[100 = 0]
1: [ 91 101  88 100 100 101 125 108  87 107  94  62  91 105 103 187 102 120
 100  82  90 105  88 102  98  96 108 128 117 110  88  97  94 106 105  96
 105 108  89 111 100  91 103 112 100  99  95  98 134 105 103  96 108 115
 129 131  83  94  89 107 108  93 110 101]
2: [ 93 115  86  98  97  90 116 119  94 113  91  33 118  93 104 200  82 160
 105  89  91 100  79  90 105 117 115 158 130  97  79  99  97 106 106  96
  86  97  96 114 100  75  94 115 103 109  92  87 139  99 101 108 110 123
 145 159  89  95  72 119 122 100 113  97]
3: [114  90 104 108 120 108 122 106  74  91 105 112  85 111 115 200 104  56
  96 102  91  96  93  95  94  93  99  62 105 120  94 113  69 100 105 105
 107  75 100  90  94  79 107 104 105  94  89 111 164  95  82 100 100  87
 111  77  86  94 138  96  65  90  91 106]
4: [ 91  70 118 104  82 114 119  92  87 107 100 102  91 104 128  19 103 113
  86 121  98  98 109 107 109 103  88  95  65  92 107  93 112  98  93 103
 103 115 100 104  93 110  92  98  92 106 105 132  84 108 100  90 121 104
  67  82 101 110  64 109  81 110 102  88]
5: [100 112 108 111  89  99 113 110 110 105  97  83 124  90  94 179  94 148
  94  94  93 103  87 104 101 104 112 117 116  97  80 101  87 103  99  93
  91 106  97 114 102  97  97 105 104  99 100  97 131  98 106 102  87 118
 126 118  84  94  86  94 129 103 110  94] -> 1 2 3
6: [105 110  76 104 100  85 117 111  92 107  83  37 110  90  97 200  91 174
 108  97  87 104  80  93 114 122 115 169 128  90  88 102  85 105 103  97
  95  99  98 112  93  87 102 124 102 108 102  73 122  92 109 116 125 124
 160 169  92  80  74 122 129  96 107  95] -> 2 1 5
7: [105  93  83 109 128 105 125  98  66  90 102 105  73 100 102 200 104  46
 110  95  97  96  81  97  92  91  91  77  85 117 110 116  85 102  97 106
  85  75  95  92  97  60 112  99 104  99 104 113 121  99 102 101 106 103
 111  86  98  92 137 109  57  96  75 105] -> 3 1 5
8: [100  95 109 101 120 103 102 116  84 101 102 108  84  98  96 172 107  70
  99  94 104  96  92 103  99  85 102 106  97 103 106 105  86  97 110 108
 102  88 104  94  99  90  96 109 102  91 101  88 131  98  92  96 101  89
 108  91  88  89 139 100  86 104  97 106] -> 3 7 1
9: [ 99 109  78  98 147  96 103  93  67  88  98 106  54 101  99 160  96  27
 109 101 106  98  87 100  85  83 103  99  78 107 106 115  72 103  96 107
  89  80 103  89  94  62 115 108 107 100 115 104 125  99  88  91 115  82
 122 107 107  82 143 122  34  88  62 106] -> 7 8 3
10: [102  73 140 111  95 102 101  92  83 117 114  98 108 105 106 131 117  91
  90  97 103 101 103 106  98 103  97  82  95 103 113  93  93 102 100  96
 113 100  98  90 116 110  82 100 104 101 102 104 144  97  85 101  96  93
  74  80  87 106 110  85 108  98 117 104] -> 8 3 5
11: [103  78 113 102  92  96 136  98 109 120  94 110 103  99 106  61  97 102
 100 119  95  91 101  97 103  93  97  75  79 107 105 109 118  98  81 100
 100 114  95 114 103 107  90  89  95  94 114 147  85 106 101  89 100 111
  74  75 110 119  84  86  93 108  89  94] -> 4 10 8
12: [ 99  74 115 106  79 114 124  87 117 129 111 111  94  96 109  64  91 108
 115 124  95  87  97 102  98  80 103  84  64 104  90 110 127 108  86 109
 101 117 107 124 111 104  85  88 112  96 114 129  86 110 107  89 101 113
  79  93 102 112  89  94  97  98  78 105] -> 11 4 10
13: [ 98  84 129 104  88  99 114  96 101 113 114 106 108  98 103 138 105 104
 102 110  87  99 114  94 101  94  97  72 102  85 105  94 103 106  99  93
 114 103 103  99 102 125  90  93  96 109 111  87 125  94 106 100  78 109
 102  65  85 111 105  88 126  90 105  98] -> 10 8 5
14: [ 96  82 140 104  90 105 106 106  95 111 111 102 118  90 108 129 107 116
  86  98  90  99  99  96  95  95  99  81 115  96 107 103  84 100 106 101
 104 111 111 112 100 125  93 104 107 102  95  95 117  91 113 107 109 102
  79  75 102 107  93  91 105 103 117  94] -> 13 10 5
15: [ 95 116 107 104  83 107  79  96 109  84 103 112 113  89  92  14 103 100
  91  87 119 101 111 102  97 120 102 116  96  97 104  95 109  95 100  82
  91 110 107  86 113 140 114 105  93 105  88  76  76  98  92  95  61 104
  88 106 109  96 108  77 119  98 105 111] -> 4 11 12
16: [ 88  97 102 103 110  98 126 112  80 112  91  64 110  90 104 200  97 139
  99  95  94  94  85 102 118 101 102 128 122 103  95 103  92  98  99 101
  98 106 100 102  98  90  92 108 103  97  87  95 131  95 101 101 113 118
 118 132  95  98  76 112 110 106  96 109] -> 1 5 2
17: [111  86 140 111  88  88 112 107  97 110 117 108  99 106 106 186 102  78
  98 105  95 113  96 103 101  94 100  76 107 125  98  92  89 100 105  95
 111 104  98  95  93 113  89 100 101  86  95  75 128 100  96 100  78  93
  95  65  81  93 136  87 112  89  91 107] -> 13 8 10
18: [113  81 143 105  88  97 125 111  82 100 112 102  97 107 106 200  94 100
  91  88  89 101 102 105  94  84 104  70 102 107 105  95  87 106 102 107
 112  85  94 103 102 120  86  93 107  99  90  88 143  95  97 116  76  97
  85  76  82  95 130  71 117  99 118 107] -> 17 10 13
19: [107  86 103  98  98  96 126  87 109 117  97  95 106 103 108  74  87  97
 109 118  98  93 101  93 104  89 107  77  83 100  94 112 126  95  95 113
 102 114  90 103  95 100  88  97  98  95 117 138  78 107 118  91 117 112
  90  85 104 119  75 102  86 104  86 107] -> 11 12 4
20: [103  87 141  99  81 100 110 113  86 101 116  97 106  89 119 122 106  86
  78  92  98  96 106  95 105 101  96  78  93  91 110  95  79  93 102  95
 103  99  92  95 105 122  86 106 110  96  99  99 149  98  99 109 114  91
  73  84  92  87 105  75  82  92 116  92] -> 10 14 13
21: [ 99  97 101  97 106 104 107 106 100 108  92  83 111 103  95 142  98 119
  85  83  98 102 105  94 102  95 100 100 120  92 101  99  95  93 101  92
 100  90 102 105  98 112  92 103  98 100  93  80 115  93  93  98 106 101
 103 124 108 102  89  91 116  97 112 100] -> 5 14 1
22: [ 91 110  61  96 143  97 114 102  88 105  89 120  93 105  87 117  92  42
 109 102 106 103  79  95  89  90  98  60  98 120 103 116  86 107  99 103
  82  74  87  80  94  65 109 114 107 100  93 120  94 103  80 107 102  94
 112 102 109  92 117 103  66  98  72 102] -> 9 7 8
23: [105 102 118 107 100  94 101 109  85 104 101  88 119 105 112 154 102 143
  92  83  87 109  92  91  99 112 112 112 132  92  94  95  88 105 104  90
  98 102 104  97 111  91 107 111 102 101  99 101 119  98 102 112  91 126
 105 109  86 105  83 108 120  96 119  94] -> 5 21 1
24: [ 95  95  67 102 115  94 104  96 113 114  82 102  91  95  80  38 107  80
 113 105 108 101  90 103 102 103 103  95  93 107  83 114 110  94  84 103
 100  95  90  90  99  90 109 100 103 101 105 126  74 113  98  90  93 117
 115 112 100 110  96 108  98 100  81 103] -> 19 11 12
25: [ 99 109  77 104  98 105 101  90  92  92 100  86  98  90  90  62  93 107
 105 101 110 118  92 108  99  98 100 126  97 105  98  93  99  97  97 101
  98  97 103 112  94 102 104  99 109 110 110 110  76  96 106  98 109 109
 110 124 113 111  86 108  84 103  90 105] -> 24 19 21
26: [104 122  96  93  87  98  86 100 115  96  89  86 112  89  97  59 112 111
  94  97 103  98 102  99 107 117 101 121  98  93 106  96 114 101  94  97
  99 109 104 107 103 123 107 108 101 106 101  78  77  91  97  93  69 103
 124 137 109 107 103  92 118 108  87 105] -> 15 25 24
27: [ 98  79 134 112  85 103 123  95  86 106 100  95 124 103 111  72 106 123
  84 119 100  87 106  98 108 124  90  67  89  91  92  97 113 108  97  98
 112 102  95 104 104 112  90  94 107  87 107 143 102  99 111  95 116 131
  57  71 101 144  48  94 111 108 117 116] -> 11 19 4
28: [109  76 145 105  99 106 139 109  82 108 122  98  95  89 111 200 115  85
  90  94  89 102  91  96  88  96 101  72  98 108 107  91  88 101 105  91
 105  93 107  99 105 130  82 104 113 101  91  93 163  95  84 102  95 102
  81  68  81  97 125  79 108 102 118 101] -> 18 17 10
29: [105  69 126 109  86  97 139  85 108 114  88 101 110 100 110  68 113 113
  99 118  94  95 115  98 103  94  83  67  84  99 103  91 113 103 100 111
 110  98  93  97  95 121  89  95 102  85 109 136  95  99  99  84 102 117
  75  70 104 133  69  86 117 103  90 104] -> 11 27 19
30: [ 99 116  81  91 102 105  81  94 101  90  90  86  99  96  98  50 103 110
  86  92 103 100  98 112 105 123 100 130  96  87 107  93 108  99 104  85
  83 103 109 105  96 100 107 103 107 106 100 100  79 100 105 100 124 116
 105 130 106  99  73 105  92  99 106 101] -> 25 26 24
31: [103 115  59  91 133 106 100 101  96  93  88 105  92  95  90  86 102  92
 114 101  95 110  94 108  93 112  87  83  90 104  91 104 102  96  89 103
  96  98 100  92  98  71 115 106  87 104 100 119  87  99 104 106 108 113
 114 107 111 113  83 102  82  98  84 104] -> 24 25 22
32: [106  78 146 111  91  92 108 102  74 108 108  93 101  98 109 138 107 103
  82 102  90  93 101  95  96 100  89  87  91  97 114  98  90  96 104  99
 109  94  95  90 105 118  92  95 104 106  96 100 137 102  88 114 106  99
  79  94  90  99 113  83  91 104 116  95] -> 10 20 14
33: [111  83 139 105  91 100 111 111  91 103 117 105  84 107 114 151 109  93
  92  96  93  95 108 101  97  95  94  89  91  98 116 108  75 102  95 107
 109  91 101  95  93 112  81 102 103  92  92  96 139  97  86 102  93  89
  80  68  88 106 123  72  97 101 113 103] -> 32 10 20
34: [103  80 145 102 104 104 108 108  67  92 121  87  96 102 114 175 105 104
  74  81 102 107 105  98 103 105  96  92  85  97 119  96  73 105 101  96
 113  83 103  95 103 106  89 107 115  95  94  83 154  85  87 108 106  98
  86  69  84  89 118  95  85 103 132  96] -> 33 32 28
35: [105 105 108 101  93  98  89 100 108  95 106  94  96  93 102  96 102  96
 101  93 115  94 111 107 107  95 101 112  93 100 110 101 107  90 109  90
  95 100 105  96 105 120  91 108 107 102  94  78  89  97  95 103  81  97
 108 102 102 101 106  88  96 102 101 101] -> 26 21 25
36: [107  96  79 111 143  99 122  99  69  95 103 118  95  95  99 197 110  49
 103  99  93 100 102  99  94  94 103  65 104 118  98 119  76  94 103 101
  98  81  96  83  95  56 112  93 109 110  88 121 130  86  95  95 102 108
 104  74  79  90 126 102  75  95  82 109] -> 7 3 8
37: [ 99  97  88  95  99 104 122 100  95 119  96  72 114 100 105 200  99 123
 102 101  87 102  95  93  98 110 114 119 124 110  88  95 104  93 109  98
  96 108  95 120 105 107  85 107 113 110 100  89 123  96 102  92  87 112
 117 127  91  97  96 105 124  97 106  96] -> 1 5 16
38: [102  82 141 108  84  99 110 108  83 111 114 106 100  99 106 153 102  97
  82  95  85  97 101 104  96  95  92  75 105 102 109  96  95  97 107 100
 119  98  93 108 100 117  86 105 111  99  89  92 140  94  98 100  97  95
  80  68  93 114 115  89 112  96 123  99] -> 33 10 32
39: [103  77 137 104  84 100 116 101  99 114 114 103 101  97 110 154  97 103
  90  99  84 110 110  98  98 108  91  86 112 111 110 100 105 105  96  95
 107 104  96 103 101 126  87 104 100  88 105 105 121  95 103  98  79  88
  83  66  98 110 127  75 124 111 104 107] -> 38 13 33
40: [106  83 127 102  88 104 116 106  89  98 119 103 100 114 114 152 100 100
  82  99  94 106  95 101 103 108  93  86 107  96  97  98  82 108 101  90
 112  90  95 109  93 124  82 107 109 104 106 101 152  94  91  98  98  97
  85  72  82  91 118  88 103  93 132  95] -> 38 33 10
41: [ 93 121  93 107  86 101  80 101 119  97  98  90 104  94  90  47 105  97
  89  88 102 104  97 103  99 103  96 121  96 101 111  85 100 102  93  86
  99 113 102 110 104 142 104 102  96  97  93  85  71  90  94  92  76  99
 109 106 117 108  95  98 118 102 109 119] -> 26 15 35
42: [ 96 113  97  90 102  91 117 100 101 117  86  54 112  93 104 200  89 141
 106  89  95  97  88  90 100 100 110 156 137 108  86  92  86  94 107  92
  96  99  96 107  97  88 102 108  98 104 110  89 117 108 103  95 111 107
 148 144  95 100  84 122 121  96 102  97] -> 2 1 16
43: [ 91  89  72 106 132 106  97  90  63  71  89  95 100  97  99  75 103  92
  95  93 114  89  96 110  97 122  78  90  90  96 107 108  76  99  99  85
  77  75  98  75 101  64 120 105 112 101  89 118  97  95  94 103 124 129
 103 120 106 113  67 115  84  97 108  99] -> 31 30 25
44: [109  95 111 112 102 118 116 101  96  98  98  90  91 100 105  87 112  84
 102 104 108 101 104  97 110 103 105 100  87  97 108 104  99  93  94  94
  96 104 108 100  99 108 101  95 104 103 105 108 104 106 115 106 121 114
  95 104 104 106 103  98  93 100  97 107] -> 35 25 19
45: [ 97 109  70  99 148  99 100  99  65  90  96 102  68 113  82 157  97  41
 109 102  94 106  93  93  87  93 105  91  94 112  99 103  83 103 100 104
  96  73  86  79 101  48 118  97 100 104 107 103 111 100  89  93 117  90
 117 107 107  75 130 114  55  96  70  97] -> 9 7 22
46: [108 109  83  92 101  96  70  92 125  87  98 111 118  92  79  26 115  91
  94  92 116  92 116 109 101 104  99  89 110 103 103 100 112 105 101  90
 103 116 104  88 108 118 112  97  92 102 100  84  53  98  78 107  56 107
  93 108 120 116 110  83 129 105  90 110] -> 15 41 26
47: [ 95  90 100  99  98  94 133  88 108 122  88 102 111  97 101  92 109 116
 101 108  90  93 108 100 108 103  86  61  99  99  84 102 121 105  98 110
 101 100  92 105 103  90  89  92 107  96 108 155  91  96 107 100 111 124
  83  85 111 120  76 100 102  93  85 106] -> 19 11 29
48: [ 95  76 132  98  77 113 104 100 100 114  92  91 102  98 112  33 103 105
  90 117  95  93 111 107 118 103  84  97  82 101  98 100 111 106  90 103
 109 111 104 107 104 122  92  98  95  99 111 133  86 109 109  96 121 111
  67  90 107 115  70 103  94  97 106 107] -> 4 11 29
49: [112  99  66  96 125  90  94  99  95  97  96  98  87  91  94  89 100  74
 106 101 105  92  95 106 100 110  98 102  87 108  99 100 108  98  98  89
  82  94 101 102  94  97 111 108 102  98 101 100  89 109  92  94 106 103
 116 114 113 109  98 117  92  88  81 105] -> 31 25 24
50: [ 89 110 101  93  88  91 104 116  91 110 101  77 128 100 100 161  95 140
 103  90  82  98 107  98 102 111 100 114 130  98  95 106  86 108 110  93
  99  92  85  95 104  99  92 103 107 117  97  95 116  95  93  99 101 115
 115 120  96 100  85  97 123  97 116 101] -> 23 5 21
51: [ 97  74 149  96  82 108 103 116  83 101 111  96  95 117 112  97 105 102
  78 106 103  99 102  93 102 108  95 101  98  96  98 106  92 113 107  91
 103 101 104 110 111 128  80 103  99  95  99  97 133  96  92 100 100  99
  22  88  89  99 102  89  95  98 121  97] -> 20 10 32
52: [ 94 112  79 102  92 105  61  96 110  85 104 112 109  92  76  26 107  91
  85  99 112  99 109 108 100 110 111 103 103 108 110  90  95  93 102  85
 103 106 112  99 107 139 117 108  98  98  95  66  71  89  81 108  64  99
 102 109 108 102 110  88 129  98  83 102] -> 46 15 41
53: [104  72 130 105  85 105 115  94  89 109 102  92 117 105 119  35 100 135
  95 115  96  92 113  96 114 112  83  76  87  84 103 112 111 100 107  98
 103 105  92 105  99 110  85  95 111  95 107 146 104  96 116 103 116 142
  69  79 102 141  47  96 104  99 122  94] -> 27 48 29
54: [ 95  76 107 100  85 106 126  87 104 118  97 103 119 108 104  63 104 102
 108 120  95  89 106 101 100  95  83  72  85 100  92 112 121 106  88 110
  95  92  88  97 100  91  89  89 102  93 109 152  78 107 110  98 122 121
  83  88  94 117  57  95 100 106  85  99] -> 19 47 11
55: [106  92  92  94 125  92 119 100  73  94 104 129  90 112  93 200 102  54
 101  94  86 109  90  96  92  88  90  76 111 119  98 102  77 110 102  99
  98  74  91  91 103  80 113  93 104 106  92 101 123  92  94  91  97  94
 109  86  85  81 137 101  86  94  87  98] -> 36 3 7
56: [116  79 127  99 104  92 113 101  79 108 108 102 110  99 107 200  98 102
  94  88  80  98  93  93  99  96  97  67 108 109 102 102  82 110 105  99
 105  89 100  96 106 111  90 110 107 103  91  96 159  86  91 108  94 100
  92  69  82  94 112  77 117  95 119  90] -> 18 28 38
57: [100 118  90  94  99 117  71 105  99  91  95 100  86 102  93   0 107  73
  85  97 108 107 110 105  95 105 102 135  88  89 111  98 114  97 100  83
  88 114 108  99  90 145 110 115  95 105  95  72  70  91  88  88  82  89
  94 121 123  93 111  90  98 102  92 103] -> 15 52 41
58: [103  99  64  97 123  91 111 104  98  90  90  94  89 101  98 102 101  82
 101 101 105  89  90 100 100 101  89 105  89  96 102  95 112 100 102 103
 101  95 104  96  88  79 109 106  95 107 104 106  96 110 102 101 110 104
 116 118 105 100  93 116  70 100  88 102] -> 49 31 25
59: [ 92 114  84  96  98  96 121 120 120 107  78  60 105  88  94 198  89 150
 101  96  96 106  78  95 103 102 110 154 124  99  89  95  93 116 108  98
  92 101  96 108  92  79  92 107 103 104 101  75 114 102 106 104 103 109
 150 160  97  84  92 116 117 110  98  97] -> 42 2 6
60: [106  94 126 103  80  90 111  93 116  96 101  95 108  89 108  69 104  75
  98 113  98  96 106 104  95  99 101 100  92  97 103 100 116  94  92  96
  92 108 100 112 101 130  98  99  98  97 114 104  96 101 105  91  87  88
  89 103  91 107  97  84 101 103  95 114] -> 35 44 11
61: [104  79 123 105  73 107 117  85 105 115 101 116  90 105 103  22  98  90
 111 117  88  84 105  99 103  84  89 101  67  97 119 110 119 100  92 101
 113 111  95 102 103 110  80  99 102  89 109 134  81 109 103  94 113  98
  72  87 117 115  77  92  67  96  88  89] -> 4 48 11
62: [104  71 155 102  81  95 114 103  88 110 112 103 105  97 104 146 106  95
  98 106  94  96 101  95  94 100  92  86 102 109 113 100 102 102 101  96
 110  98 115 108  97 118  93 100 108  98  97 110 148 102  93 104  79  98
  68  61 100 118 106  74 124  97 117 108] -> 38 39 10
63: [ 96 117 105 101  88 108  90  99  98  93 100  92  82  91 105  26  98 103
  92 104 108 106 105 102 103 112  83 137  89  90 108  91 102 101 102  95
  93 105 108 100  97 136 103 105  98  99 104  68  84 105  90  97 102  85
  98 131 116 105 110  98  98  90  97  98] -> 57 41 26
64: [103  98 119  99 119  99 110 101  82 100 109 110  69 109 102 193  96  43
 108  79  93 110  96 100  87  92 102  89 100 108 104 110  83 105 101 103
 110  79 100  97  99  78  97 105 110  95  97  83 136 105  90 114 112  81
 115  95  89  79 144  96  70  93  92  97] -> 8 55 3
65: [100  83 128  95  80 107 115  94 111 112 108  99 110 100 107  25  95 103
 101 117  86  93 104  94  99  97  87  96  78 100 107  95 130  92 101 112
 109 116 106 108 114 110  90  93 100 113 114 127  87 111 108  93 106 110
  81  82 113 129  79  93  95 106  91 105] -> 48 61 11
66: [ 98  84 112  97 107  95 129  99 102 117  91 110 114 104 105  90 104 109
 105 126  94 104 104  98 105 102  88  80  97 102 108 103 129 107 108 124
 101 107  92 115  92  78  80  90  89 103 113 160  90 109 111  90 112 111
  95  79 108 122  70  91 102  97  71 101] -> 47 19 54
67: [103  86 132 109  89  92 122  95  98 109 116 100 116 100 102 188 100  95
 102  99  88 110 102  99  97  98 104  55 121 109  99  97  99 103 101  97
 118  95 100  98  96 116  92 103 106  98  96 114 143  92  95  98  92  92
  79  49  87 112 106  84 127 103 116  97] -> 56 38 39
68: [103 122  88 103  99  98  79 105 116  88  96 115 112  88 100  24 116  87
 100  98 105 102 101  99 101 114  91 117  98 100 101  87 107  95 107 109
  98 116 106 109  99 142 104 105  91 108  96  66  56  94  99  91  67  86
  95 106 111 101 111  91 100 102  89 120] -> 41 15 52
